Here is a tiny trained network, its code and every weight. The questions are about switching its units off for an input and a target symbol, where a switched-off unit gives its printed mean instead of its output.

import numpy as np


def w(rows, s, z=0):
    codes = np.array(rows[::2]) - 128.0
    scale = np.full(codes.shape[1], s)
    scale[-1] = z or s
    return codes * scale


def norm(h):
    return h / np.sqrt((h * h).mean(-1, keepdims=True) + 1e-5)


def f(y):
    return np.maximum(y, 0)


def softmax(a):
    e = np.exp(a - a.max(-1, keepdims=True))
    return e / e.sum(-1, keepdims=True)


def log_softmax(a):
    a = a - a.max(-1, keepdims=True)
    return a - np.log(np.exp(a).sum(-1, keepdims=True))


def net(x, mask):
    ids = ['ΓΔΦΩαεημπσ'.index(c) for c in x.split()]
    T = len(ids)
    res = E[ids] + P[:T]
    u = 0
    for l in range(2):
        r = norm(res)
        for j in range(2):
            rows = slice(3 * j, 3 * j + 3)
            q, k, v = (r @ M[l][rows].T for M in (Q, K, V))
            z = softmax(np.where(np.tri(T) > 0, q @ k.T / 3**0.5, -1e9)) @ v
            o = O[l][rows]
            res = res + np.where(mask[u + j], z, o[:, -1]) @ o[:, :-1]
        u += 2
        y = f(norm(res) @ A[l][:, :-1].T + A[l][:, -1])
        res = res + np.where(mask[u : u + 8], y, B[l][:, -1]) @ B[l][:, :-1]
        u += 8
    return log_softmax(norm(res)[-1] @ U[:, :-1].T + U[:, -1])


Q, K, V, O, A, B = {}, {}, {}, {}, {}, {}
E = w([
[82,114,74,144,160,31,159],'Γ',
[50,60,54,155,150,236,166],'Δ',
[113,221,98,179,136,96,170],'Φ',
[242,72,139,211,167,175,111],'Ω',
[77,174,40,203,135,115,115],'α',
[105,149,64,163,224,93,86],'ε',
[78,254,81,120,116,137,56],'η',
[96,226,69,48,194,69,86],'μ',
[119,91,145,154,87,24,37],'π',
[70,147,143,238,84,107,45],'σ',
],0.0042)
P = w([
[169,133,3,124,70,83,133],'0',
[161,137,33,132,99,87,121],'1',
[154,135,56,141,123,89,120],'2',
[144,139,77,145,139,96,127],'3',
[139,145,99,145,154,104,119],'4',
[128,143,116,145,159,110,119],'5',
[120,142,136,150,172,121,119],'6',
[115,141,156,145,178,122,123],'7',
[107,140,175,141,191,128,113],'8',
[102,139,187,144,188,129,115],'9',
[86,134,202,139,194,127,118],'10',
],0.0044)
Q[0] = w([
[98,123,62,240,252,116,26],'0.h0',
[193,75,203,45,14,159,238],'0.h0',
[194,111,106,14,29,85,99],'0.h0',
[217,17,170,61,62,251,234],'0.h1',
[54,221,61,206,203,32,3],'0.h1',
[83,200,121,208,183,25,11],'0.h1',
],0.007)
K[0] = w([
[84,151,244,89,145,120,44],'0.h0',
[156,123,1,141,112,153,220],'0.h0',
[144,112,28,155,34,90,159],'0.h0',
[108,222,57,156,88,19,119],'0.h1',
[136,58,209,118,165,246,127],'0.h1',
[155,78,174,130,155,243,150],'0.h1',
],0.0072)
V[0] = w([
[165,59,100,239,209,130,99],'0.h0',
[109,144,50,59,246,170,73],'0.h0',
[4,190,110,118,50,86,62],'0.h0',
[177,112,91,108,159,125,77],'0.h1',
[246,158,172,136,118,139,112],'0.h1',
[90,168,165,146,153,41,81],'0.h1',
],0.0039)
O[0] = w([
[82,123,67,124,70,31,119,193],'0.h0',
[153,118,95,151,161,74,253,190],'0.h0',
[195,171,71,172,125,178,110,254],'0.h0',
[134,91,106,145,170,102,94,177],'0.h1',
[202,110,171,123,167,147,39,109],'0.h1',
[173,189,139,166,104,85,155,114],'0.h1',
],0.0049,0.0045)
A[0] = w([
[119,163,113,122,107,143,128,130],'0.n0',
[231,3,231,13,20,242,226,2],'0.n1',
[154,104,142,142,97,101,128,120],'0.n2',
[114,138,141,146,74,117,118,115],'0.n3',
[162,89,149,123,154,135,114,125],'0.n4',
[105,93,124,117,115,170,155,127],'0.n5',
[102,139,121,122,95,128,151,115],'0.n6',
[150,132,139,162,107,139,144,124],'0.n7',
],0.011,0.0098)
B[0] = w([
[142,103,128,127,146,145,133,251],'0.n0',
[17,238,10,27,237,239,16,128],'0.n1',
[106,144,109,88,140,111,105,173],'0.n2',
[137,161,137,101,125,152,148,186],'0.n3',
[131,187,123,149,140,126,139,169],'0.n4',
[127,169,117,126,158,91,124,150],'0.n5',
[139,115,120,137,159,134,92,173],'0.n6',
[120,113,125,112,125,144,81,184],'0.n7',
],0.011,0.0024)
Q[1] = w([
[196,171,34,246,230,106,185],'1.h0',
[64,139,170,72,56,184,87],'1.h0',
[78,176,72,197,215,123,153],'1.h0',
[152,64,255,86,52,126,193],'1.h1',
[117,158,15,177,228,110,70],'1.h1',
[129,160,98,120,127,150,36],'1.h1',
],0.008)
K[1] = w([
[59,253,179,79,176,139,108],'1.h0',
[157,38,90,186,68,156,114],'1.h0',
[42,185,209,104,156,110,104],'1.h0',
[211,77,53,44,97,72,140],'1.h1',
[62,172,210,240,158,158,122],'1.h1',
[29,150,186,176,67,190,67],'1.h1',
],0.0073)
V[1] = w([
[84,128,135,241,152,89,93],'1.h0',
[98,57,111,253,79,172,52],'1.h0',
[98,198,124,19,137,84,84],'1.h0',
[57,75,216,245,64,174,132],'1.h1',
[150,54,162,163,115,95,99],'1.h1',
[161,159,222,142,45,115,146],'1.h1',
],0.0043)
O[1] = w([
[84,53,179,116,46,130,152,194],'1.h0',
[105,125,185,242,79,132,146,116],'1.h0',
[126,105,145,91,193,74,75,179],'1.h0',
[100,227,3,154,128,99,91,18],'1.h1',
[126,183,105,97,116,55,101,73],'1.h1',
[202,139,40,123,89,111,157,1],'1.h1',
],0.005,0.0044)
A[1] = w([
[93,112,149,69,36,123,164,119],'1.n0',
[79,94,144,183,60,148,75,114],'1.n1',
[97,138,32,144,141,149,158,97],'1.n2',
[104,138,110,136,147,187,176,153],'1.n3',
[138,161,91,149,138,64,142,158],'1.n4',
[123,181,68,100,3,146,102,86],'1.n5',
[182,148,79,58,65,95,202,1],'1.n6',
[135,78,176,42,126,156,163,91],'1.n7',
],0.0055,0.009)
B[1] = w([
[158,96,80,172,177,245,66,133],'1.n0',
[102,185,76,48,228,112,101,239],'1.n1',
[104,188,47,40,103,77,133,160],'1.n2',
[97,174,125,77,53,171,96,253],'1.n3',
[169,148,114,201,68,152,103,233],'1.n4',
[188,3,49,92,66,159,202,154],'1.n5',
[34,226,196,157,149,218,110,128],'1.n6',
[111,195,34,165,68,131,83,156],'1.n7',
],0.0048,0.0028)
U = w([
[170,31,49,122,123,160,106,254],'Γ',
[127,165,140,159,134,98,164,180],'Δ',
[144,171,208,116,79,172,162,154],'Φ',
[134,131,220,21,10,70,130,143],'Ω',
[5,127,91,68,121,161,156,85],'α',
[141,68,121,178,79,46,211,71],'ε',
[187,143,199,210,118,212,195,85],'η',
[215,156,79,44,234,124,203,58],'μ',
[154,103,195,137,205,106,2,58],'π',
[140,194,11,184,106,117,75,53],'σ',
],0.0056,0.0055)

Each question gives the input, a string of symbols that net reads in full, and the target symbol t.
The units are the heads (3 rows each of Q, K, V and O) and the neurons (one row each of A and B). Each row of codes is followed by its name. A weight is (code - 128) times the scale printed after its matrix; where a second scale follows, it is the last column's (O, A, B and U).
mask holds one flag per unit, layer by layer, with each layer's heads first. A switched-off unit (its flag False) gives its mean, the last column of its rows in O or B, instead of its output. The means were averaged over made-up inputs and are rounded, as every weight is.
A unit's drop is (log p(t) with every unit on - log p(t) with that unit switched off) / (log p(t) with every unit on - log p(t) with every unit switched off).
The circuit of an input: a set's keep is (log p(t) with only the set's units on - log p(t) with every unit switched off) / (log p(t) with every unit on - log p(t) with every unit switched off). Starting from the 12 units with the biggest drops (on a tie, the unit counted first), units are removed one at a time, each time the one whose removal leaves the highest keep (on an exact tie, the one counted first), for as long as the keep stays at least 0.8.
units of the circuit, in order: the units of the circuit, biggest drop first
top k neurons: the k neurons with the biggest drops, biggest first
top k neurons in layer l: the k neurons of layer l with the biggest drops, biggest first
which heads matter: for each layer, one digit per head in row order, 1 if its drop is at least 0.15 and else 0, layers parted by /
drop of u: that unit's drop, to one decimal
input Φ α μ Φ μ μ ε, target μ: units of the circuit, in order -> 1.h0, 0.h0
input ε μ π Γ Φ Φ Φ Δ Φ σ, target α: top 2 neurons -> 0.n3, 1.n1
input μ Ω Δ α, target α: units of the circuit, in order -> 1.h1, 0.h1, 1.n3
input Ω η Ω Φ η Δ Γ σ Φ Φ ε, target α: units of the circuit, in order -> 0.h1
input Ω π Φ Γ η Γ π μ σ Δ, target σ: which heads matter -> 00 / 01
input Δ σ α σ Γ η ε, target α: top 2 neurons in layer 1 -> 1.n3, 1.n2
input α π ε, target π: which heads matter -> 10 / 01
input μ μ ε π Φ Φ σ ε, target σ: which heads matter -> 10 / 01
input ε π Φ μ Γ α η σ ε α, target σ: which heads matter -> 00 / 01
input Δ Δ Φ Φ, target α: which heads matter -> 01 / 00
input Φ ε Ω Δ η Φ π Γ π Φ σ, target σ: which heads matter -> 00 / 01
input μ σ Γ, target σ: top 3 neurons in layer 1 -> 1.n4, 1.n2, 1.n5
input Φ η Φ μ Γ μ Φ Φ Φ Γ, target ε: units of the circuit, in order -> 0.h1, 1.h1, 1.n1
input σ Φ Ω, target π: which heads matter -> 10 / 00
input ε α Φ Ω μ π π ε Φ, target π: which heads matter -> 11 / 00
input σ Ω π Φ Γ, target π: which heads matter -> 11 / 00
input Δ η α Ω ε Φ π Γ, target π: units of the circuit, in order -> 0.h1
input Φ μ Φ σ σ σ π Φ Φ σ Ω, target σ: units of the circuit, in order -> 1.h1, 0.n4
input π η Ω, target π: which heads matter -> 00 / 00
input ε Φ Φ Φ μ Φ α π σ μ, target σ: units of the circuit, in order -> 1.h1
input μ α μ Δ Γ η Δ Ω σ Φ, target σ: top 2 neurons in layer 1 -> 1.n1, 1.n4
input π Ω Γ Φ μ σ σ Φ, target σ: drop of 1.h1 -> 1.5
input Γ α Γ Φ Φ Φ Φ, target Φ: drop of 0.h1 -> 0.5
input σ Φ ε ε π Ω Φ, target π: drop of 0.h1 -> 0.5
input Ω σ π μ, target π: drop of 0.h0 -> 0.0
